Below is a small trained network, with its code and all its weights. Each question gives an input and a target symbol and asks what happens when units are switched off, that is, made to give their printed mean instead of their output.

import numpy as np


def w(rows, s, z=0):
    codes = np.array(rows[::2]) - 128.0
    scale = np.full(codes.shape[1], s)
    scale[-1] = z or s
    return codes * scale


def f(y):
    return y / 2 * (1 + np.tanh(0.7978845608 * (y + 0.044715 * y**3)))


def softmax(a):
    e = np.exp(a - a.max(-1, keepdims=True))
    return e / e.sum(-1, keepdims=True)


def log_softmax(a):
    a = a - a.max(-1, keepdims=True)
    return a - np.log(np.exp(a).sum(-1, keepdims=True))


def net(x, mask):
    ids = ['αβγζηθλψ'.index(c) for c in x.split()]
    T = len(ids)
    res = E[ids] + P[:T]
    u = 0
    for l in range(2):
        r = res
        for j in range(2):
            rows = slice(2 * j, 2 * j + 2)
            q, k, v = (r @ M[l][rows].T for M in (Q, K, V))
            z = softmax(np.where(np.tri(T) > 0, q @ k.T / 2**0.5, -1e9)) @ v
            o = O[l][rows]
            res = res + np.where(mask[u + j], z, o[:, -1]) @ o[:, :-1]
        u += 2
        y = f(res @ A[l][:, :-1].T + A[l][:, -1])
        res = res + np.where(mask[u : u + 12], y, B[l][:, -1]) @ B[l][:, :-1]
        u += 12
    return log_softmax(res[-1] @ U[:, :-1].T + U[:, -1])


Q, K, V, O, A, B = {}, {}, {}, {}, {}, {}
E = w([
[125,74,171,167],'α',
[135,141,196,166],'β',
[182,115,18,152],'γ',
[147,153,110,42],'ζ',
[74,218,99,16],'η',
[143,138,2,163],'θ',
[123,152,147,26],'λ',
[138,195,216,166],'ψ',
],0.0063)
P = w([
[192,66,134,110],'0',
[160,186,81,193],'1',
[253,200,143,113],'2',
[197,184,114,151],'3',
[77,91,162,48],'4',
[35,148,87,139],'5',
[84,176,124,105],'6',
[129,156,148,123],'7',
[162,106,255,22],'8',
[95,163,127,104],'9',
],0.007)
Q[0] = w([
[153,92,207,5],'0.h0',
[18,165,55,63],'0.h0',
[53,155,63,94],'0.h1',
[129,111,162,41],'0.h1',
],0.028)
K[0] = w([
[5,188,92,205],'0.h0',
[205,239,139,181],'0.h0',
[200,188,128,163],'0.h1',
[64,159,99,173],'0.h1',
],0.028)
V[0] = w([
[101,111,105,162],'0.h0',
[81,244,128,162],'0.h0',
[112,132,122,130],'0.h1',
[41,142,102,148],'0.h1',
],0.012)
O[0] = w([
[96,71,88,191,85],'0.h0',
[176,188,52,254,144],'0.h0',
[112,137,114,130,106],'0.h1',
[35,162,44,145,4],'0.h1',
],0.0068,0.0024)
A[0] = w([
[118,83,30,46,165],'0.n0',
[70,140,146,126,178],'0.n1',
[12,135,175,187,112],'0.n2',
[149,161,86,123,127],'0.n3',
[156,174,158,128,23],'0.n4',
[111,167,12,114,54],'0.n5',
[95,141,131,156,73],'0.n6',
[128,145,136,138,14],'0.n7',
[141,92,133,142,58],'0.n8',
[59,74,206,126,3],'0.n9',
[152,124,35,147,174],'0.n10',
[170,69,178,189,77],'0.n11',
],0.012,0.0029)
B[0] = w([
[161,251,110,163,236],'0.n0',
[167,110,95,91,164],'0.n1',
[150,7,38,116,135],'0.n2',
[133,126,80,106,230],'0.n3',
[50,98,140,160,174],'0.n4',
[156,109,196,154,180],'0.n5',
[108,81,116,151,30],'0.n6',
[81,92,132,175,6],'0.n7',
[98,139,153,181,34],'0.n8',
[83,144,151,56,107],'0.n9',
[100,147,118,65,255],'0.n10',
[105,181,183,210,206],'0.n11',
],0.018,0.00087)
Q[1] = w([
[46,5,130,145],'1.h0',
[114,104,38,242],'1.h0',
[131,191,193,58],'1.h1',
[143,182,44,2],'1.h1',
],0.018)
K[1] = w([
[94,25,57,101],'1.h0',
[93,127,88,239],'1.h0',
[110,205,184,125],'1.h1',
[129,109,165,4],'1.h1',
],0.022)
V[1] = w([
[251,66,175,183],'1.h0',
[105,29,176,70],'1.h0',
[50,93,137,158],'1.h1',
[130,74,200,77],'1.h1',
],0.016)
O[1] = w([
[3,169,139,201,209],'1.h0',
[57,102,106,55,117],'1.h0',
[154,144,86,191,17],'1.h1',
[113,202,85,106,253],'1.h1',
],0.013,0.0075)
A[1] = w([
[193,106,2,108,13],'1.n0',
[94,126,194,164,51],'1.n1',
[131,135,135,244,55],'1.n2',
[78,125,136,235,137],'1.n3',
[100,148,191,81,35],'1.n4',
[70,161,170,60,191],'1.n5',
[44,126,74,92,155],'1.n6',
[228,173,70,124,125],'1.n7',
[90,209,100,211,125],'1.n8',
[114,95,194,131,178],'1.n9',
[105,185,172,95,2],'1.n10',
[75,89,52,40,89],'1.n11',
],0.0096,0.0065)
B[1] = w([
[47,170,169,149,140],'1.n0',
[142,65,124,119,151],'1.n1',
[128,174,5,116,160],'1.n2',
[177,140,149,207,181],'1.n3',
[152,80,115,182,161],'1.n4',
[89,201,59,85,254],'1.n5',
[96,111,146,218,241],'1.n6',
[73,65,116,173,182],'1.n7',
[161,122,201,70,213],'1.n8',
[93,140,154,99,158],'1.n9',
[168,53,142,169,174],'1.n10',
[209,54,162,47,207],'1.n11',
],0.022,0.017)
U = w([
[10,98,124,83,45],'α',
[96,211,210,16,218],'β',
[197,173,141,116,142],'γ',
[43,253,71,63,169],'ζ',
[144,19,204,131,6],'η',
[100,91,55,180,100],'θ',
[163,87,91,47,143],'λ',
[20,198,183,160,187],'ψ',
],0.0049,0.0026)

Each question gives the input, a string of symbols that net reads in full, and the target symbol t.
The units are the heads (2 rows each of Q, K, V and O) and the neurons (one row each of A and B). Each row of codes is followed by its name. A weight is (code - 128) times the scale printed after its matrix; where a second scale follows, it is the last column's (O, A, B and U).
mask holds one flag per unit, layer by layer, with each layer's heads first. A switched-off unit (its flag False) gives its mean, the last column of its rows in O or B, instead of its output. The means were averaged over made-up inputs and are rounded, as every weight is.
A unit's drop is (log p(t) with every unit on - log p(t) with that unit switched off) / (log p(t) with every unit on - log p(t) with every unit switched off).
The circuit of an input: a set's keep is (log p(t) with only the set's units on - log p(t) with every unit switched off) / (log p(t) with every unit on - log p(t) with every unit switched off). Starting from the 12 units with the biggest drops (on a tie, the unit counted first), units are removed one at a time, each time the one whose removal leaves the highest keep (on an exact tie, the one counted first), for as long as the keep stays at least 0.8.
units of the circuit, in order: the units of the circuit, biggest drop first
top k neurons: the k neurons with the biggest drops, biggest first
top k neurons in layer l: the k neurons of layer l with the biggest drops, biggest first
input η α β α, target θ: top 3 neurons => [0.n0 0.n2 1.n7]
input γ ζ ψ, target α: top 2 neurons => [0.n0 1.n5]
input θ θ α ζ γ, target θ: top 3 neurons => [1.n7 0.n0 1.n2]
input ζ α β β α ζ β γ η ζ, target ζ: units of the circuit, in order => [1.n5 1.h1]
input ψ θ α β, target γ: top 3 neurons in layer 1 => [1.n3 1.n8 1.n2]
input α β β, target λ: top 3 neurons => [0.n9 1.n11 1.n5]
input η ψ θ ζ, target η: units of the circuit, in order => [1.h0 1.n5]
input θ β β θ γ γ, target θ: units of the circuit, in order => [0.n0 1.n7 1.h0]
input γ ψ β α ψ β α ψ, target γ: units of the circuit, in order => [1.n6 1.n3 1.h0]
input α ψ α α γ γ β β θ, target α: top 2 neurons => [0.n9 1.n0]
input ψ γ θ γ β β θ α η η, target ψ: top 2 neurons in layer 0 => [0.n11 0.n0]
input θ λ β, target η: top 3 neurons => [0.n0 0.n10 1.n5]
input ψ α β β θ λ ζ α α, target ζ: units of the circuit, in order => [1.n11 1.n6]
input θ β ψ γ θ ζ, target θ: units of the circuit, in order => [0.n0 1.h0 1.n7 0.h0]
input ζ ψ β β, target β: units of the circuit, in order => [1.n8 1.h0]
input γ θ θ, target γ: top 2 neurons => [0.n0 1.n5]
input ζ α θ ψ, target β: units of the circuit, in order => [1.n6 1.n8 1.h0]
input η ζ θ α, target θ: top 3 neurons in layer 0 => [0.n0 0.n11 0.n2]
input λ θ η ζ β θ η, target λ: top 3 neurons in layer 0 => [0.n9 0.n10 0.n5]
input β θ γ η θ β ψ γ, target β: units of the circuit, in order => [0.n11 1.n8 0.h1 1.h0]
input ζ λ β θ θ θ θ γ α, target η: top 3 neurons => [0.n2 1.n5 1.n11]
input ψ η β γ, target ψ: units of the circuit, in order => [1.h0 1.n11]
input β β α λ β β θ γ ψ, target ψ: top 3 neurons => [0.n10 0.n0 1.n11]
